Here is a tiny trained network, its code and every weight. The questions are about switching its units off for an input and a target symbol, where a switched-off unit gives its printed mean instead of its output.

import numpy as np


def w(rows, s, z=0):
    codes = np.array(rows[::2]) - 128.0
    scale = np.full(codes.shape[1], s)
    scale[-1] = z or s
    return codes * scale


def f(y):
    return y / 2 * (1 + np.tanh(0.7978845608 * (y + 0.044715 * y**3)))


def softmax(a):
    e = np.exp(a - a.max(-1, keepdims=True))
    return e / e.sum(-1, keepdims=True)


def log_softmax(a):
    a = a - a.max(-1, keepdims=True)
    return a - np.log(np.exp(a).sum(-1, keepdims=True))


def net(x, mask):
    ids = ['ΓΦΩαβδεζηθμπτψ'.index(c) for c in x.split()]
    T = len(ids)
    res = E[ids] + P[:T]
    u = 0
    for l in range(3):
        q, k, v = (res @ M[l].T for M in (Q, K, V))
        z = softmax(np.where(np.tri(T) > 0, q @ k.T / 4**0.5, -1e9)) @ v
        res = res + np.where(mask[u], z, O[l][:, -1]) @ O[l][:, :-1]
        u += 1
        y = f(res @ A[l][:, :-1].T + A[l][:, -1])
        res = res + np.where(mask[u : u + 4], y, B[l][:, -1]) @ B[l][:, :-1]
        u += 4
    return log_softmax(res[-1] @ U[:, :-1].T + U[:, -1])


Q, K, V, O, A, B = {}, {}, {}, {}, {}, {}
E = w([
[145,143,134],'Γ',
[139,118,97],'Φ',
[142,151,142],'Ω',
[156,149,137],'α',
[127,110,91],'β',
[113,75,46],'δ',
[164,103,57],'ε',
[254,243,22],'ζ',
[142,116,71],'η',
[116,125,82],'θ',
[32,196,106],'μ',
[75,252,196],'π',
[61,44,135],'τ',
[37,222,167],'ψ',
],0.0071)
P = w([
[69,117,3],'0',
[151,83,126],'1',
[144,101,150],'2',
[141,108,166],'3',
[141,111,173],'4',
[148,121,178],'5',
[149,128,182],'6',
[156,129,177],'7',
[168,132,172],'8',
[172,139,172],'9',
[174,140,175],'10',
[177,148,179],'11',
[175,148,179],'12',
[181,150,181],'13',
],0.0054)
Q[0] = w([
[209,44,130],'L0H1',
[138,90,93],'L0H1',
[88,138,6],'L0H1',
[206,138,144],'L0H1',
],0.022)
K[0] = w([
[206,79,3],'L0H1',
[121,108,57],'L0H1',
[22,185,52],'L0H1',
[194,189,97],'L0H1',
],0.016)
V[0] = w([
[194,253,31],'L0H1',
[88,177,105],'L0H1',
[68,51,191],'L0H1',
[147,14,203],'L0H1',
],0.0041)
O[0] = w([
[58,236,198,253],'L0H1',
[153,179,150,157],'L0H1',
[190,61,80,46],'L0H1',
[125,1,71,36],'L0H1',
],0.0049,0.002)
A[0] = w([
[195,85,254,130],'L0N1',
[65,72,168,71],'L0N2',
[50,114,162,4],'L0N3',
[137,197,187,121],'L0N4',
],0.0098,0.0036)
B[0] = w([
[76,26,2,142],'L0N1',
[139,107,219,93],'L0N2',
[215,88,229,83],'L0N3',
[69,150,216,251],'L0N4',
],0.0095,0.0027)
Q[1] = w([
[2,17,90],'L1H1',
[231,167,202],'L1H1',
[29,151,16],'L1H1',
[176,217,113],'L1H1',
],0.016)
K[1] = w([
[247,121,187],'L1H1',
[72,134,38],'L1H1',
[145,114,249],'L1H1',
[57,122,130],'L1H1',
],0.018)
V[1] = w([
[152,176,67],'L1H1',
[66,81,43],'L1H1',
[99,86,43],'L1H1',
[1,89,190],'L1H1',
],0.0073)
O[1] = w([
[185,177,184,205],'L1H1',
[199,21,253,122],'L1H1',
[218,25,220,77],'L1H1',
[3,106,190,251],'L1H1',
],0.0057,0.0018)
A[1] = w([
[109,56,191,98],'L1N1',
[47,191,130,160],'L1N2',
[248,178,166,253],'L1N3',
[67,76,2,145],'L1N4',
],0.0083,0.0026)
B[1] = w([
[223,168,117,121],'L1N1',
[112,112,199,255],'L1N2',
[6,120,140,177],'L1N3',
[138,132,250,156],'L1N4',
],0.014,0.0056)
Q[2] = w([
[194,149,1],'L2H1',
[179,146,186],'L2H1',
[29,150,165],'L2H1',
[114,167,153],'L2H1',
],0.028)
K[2] = w([
[226,41,56],'L2H1',
[149,224,139],'L2H1',
[3,143,135],'L2H1',
[83,180,113],'L2H1',
],0.024)
V[2] = w([
[80,139,53],'L2H1',
[134,186,80],'L2H1',
[204,150,230],'L2H1',
[165,251,110],'L2H1',
],0.014)
O[2] = w([
[60,129,68,61],'L2H1',
[137,164,66,2],'L2H1',
[234,166,203,253],'L2H1',
[177,249,82,143],'L2H1',
],0.014,0.0049)
A[2] = w([
[72,35,143,1],'L2N1',
[49,96,11,64],'L2N2',
[169,126,67,64],'L2N3',
[233,41,70,38],'L2N4',
],0.011,0.004)
B[2] = w([
[251,184,101,253],'L2N1',
[68,124,39,192],'L2N2',
[145,201,144,125],'L2N3',
[95,44,85,144],'L2N4',
],0.02,0.0082)
U = w([
[81,122,113,111],'Γ',
[134,138,91,100],'Φ',
[65,126,115,125],'Ω',
[61,122,117,127],'α',
[157,131,95,88],'β',
[253,110,105,97],'δ',
[179,133,79,103],'ε',
[133,239,133,97],'ζ',
[163,135,88,201],'η',
[158,134,103,142],'θ',
[83,121,171,254],'μ',
[147,168,223,92],'π',
[149,74,144,167],'τ',
[124,138,199,140],'ψ',
],0.0055,0.0089)

Each question gives the input, a string of symbols that net reads in full, and the target symbol t.
The units are the heads (4 rows each of Q, K, V and O) and the neurons (one row each of A and B). Each row of codes is followed by its name. A weight is (code - 128) times the scale printed after its matrix; where a second scale follows, it is the last column's (O, A, B and U).
mask holds one flag per unit, layer by layer, with each layer's heads first. A switched-off unit (its flag False) gives its mean, the last column of its rows in O or B, instead of its output. The means were averaged over made-up inputs and are rounded, as every weight is.
A unit's drop is (log p(t) with every unit on - log p(t) with that unit switched off) / (log p(t) with every unit on - log p(t) with every unit switched off).
The circuit of an input: a set's keep is (log p(t) with only the set's units on - log p(t) with every unit switched off) / (log p(t) with every unit on - log p(t) with every unit switched off). Starting from the 12 units with the biggest drops (on a tie, the unit counted first), units are removed one at a time, each time the one whose removal leaves the highest keep (on an exact tie, the one counted first), for as long as the keep stays at least 0.8.
units of the circuit, in order: the units of the circuit, biggest drop first
k most important neurons: the k neurons with the biggest drops, biggest first
k most important neurons of layer l: the k neurons of layer l with the biggest drops, biggest first
input δ Φ β ζ η Ω, target δ: units of the circuit, in order	[L1H1, L2H1, L2N1]
input π δ μ δ ζ δ ψ δ ζ π Γ Γ, target π: 2 most important neurons	[L1N2, L1N3]
input δ π δ ζ μ η, target δ: units of the circuit, in order	[L1H1, L2H1, L1N3, L2N1]
input δ π δ, target π: 3 most important neurons of layer 1	[L1N3, L1N4, L1N1]
input β θ τ, target τ: 2 most important neurons of layer 1	[L1N1, L1N3]
input ζ δ ζ ζ δ, target ζ: 2 most important neurons	[L0N4, L0N1]
input δ Ω ζ π α δ π δ θ μ, target δ: 4 most important neurons	[L0N1, L2N1, L1N3, L0N4]
input π ζ δ Φ δ β π ζ, target π: 2 most important neurons	[L1N2, L0N4]
input α ζ α δ δ Φ β μ, target α: most important neuron	[L1N3]
input δ π ε ζ β δ α β δ Φ η δ Γ δ, target δ: 2 most important neurons of layer 1	[L1N3, L1N4]
input π μ δ δ π ζ δ π δ Ω τ δ α, target π: units of the circuit, in order	[L2H1, L0N4]
input μ δ ζ, target μ: units of the circuit, in order	[L2N1, L1N3]
input μ π δ η, target π: units of the circuit, in order	[L2H1, L1H1, L0N4]
input π η ζ δ ε δ δ δ μ π δ η δ Ω, target π: most important neuron	[L1N2]
input π ψ Ω ψ ψ ζ π η, target π: units of the circuit, in order	[L1N2, L2H1, L0N4]
input δ δ ε η δ Γ τ π π α α Φ ζ Φ, target δ: units of the circuit, in order	[L1H1, L2H1, L2N1, L1N3]
input ζ μ α δ α, target ζ: units of the circuit, in order	[L0H1, L2H1]
input ζ Γ ψ δ Ω ζ, target ζ: 2 most important neurons	[L0N4, L1N4]
input δ ζ ε, target δ: units of the circuit, in order	[L1H1, L2N1, L2H1, L1N3]
input ζ π ζ π π δ Ω Φ ζ ε δ α θ δ, target ζ: 3 most important neurons	[L1N3, L0N4, L0N1]
input α α δ β μ ζ, target α: units of the circuit, in order	[L1N3, L2H1, L1N4, L2N2]
input π Γ π ζ β, target π: 4 most important neurons	[L1N2, L1N3, L0N4, L2N2]
input μ δ η Ω δ β, target δ: units of the circuit, in order	[L2H1, L1H1, L2N1]
input ζ Φ δ Γ ζ ζ π, target ζ: units of the circuit, in order	[L1N3, L0H1, L2H1]
input δ Ω Ω ψ ε ζ π π π δ ψ Φ η θ, target δ: 3 most important neurons	[L0N1, L1N3, L2N1]
input δ ζ β, target δ: units of the circuit, in order	[L1H1, L1N3, L2N1, L2H1]
input ζ π θ δ Φ, target ζ: 2 most important neurons	[L0N4, L1N3]
input δ α π δ ψ δ τ ψ θ ζ ψ Ω μ, target δ: units of the circuit, in order	[L1H1, L2H1, L2N1, L1N3]
input δ θ ζ δ ε η θ α, target δ: units of the circuit, in order	[L1H1, L1N3, L2H1, L2N1]
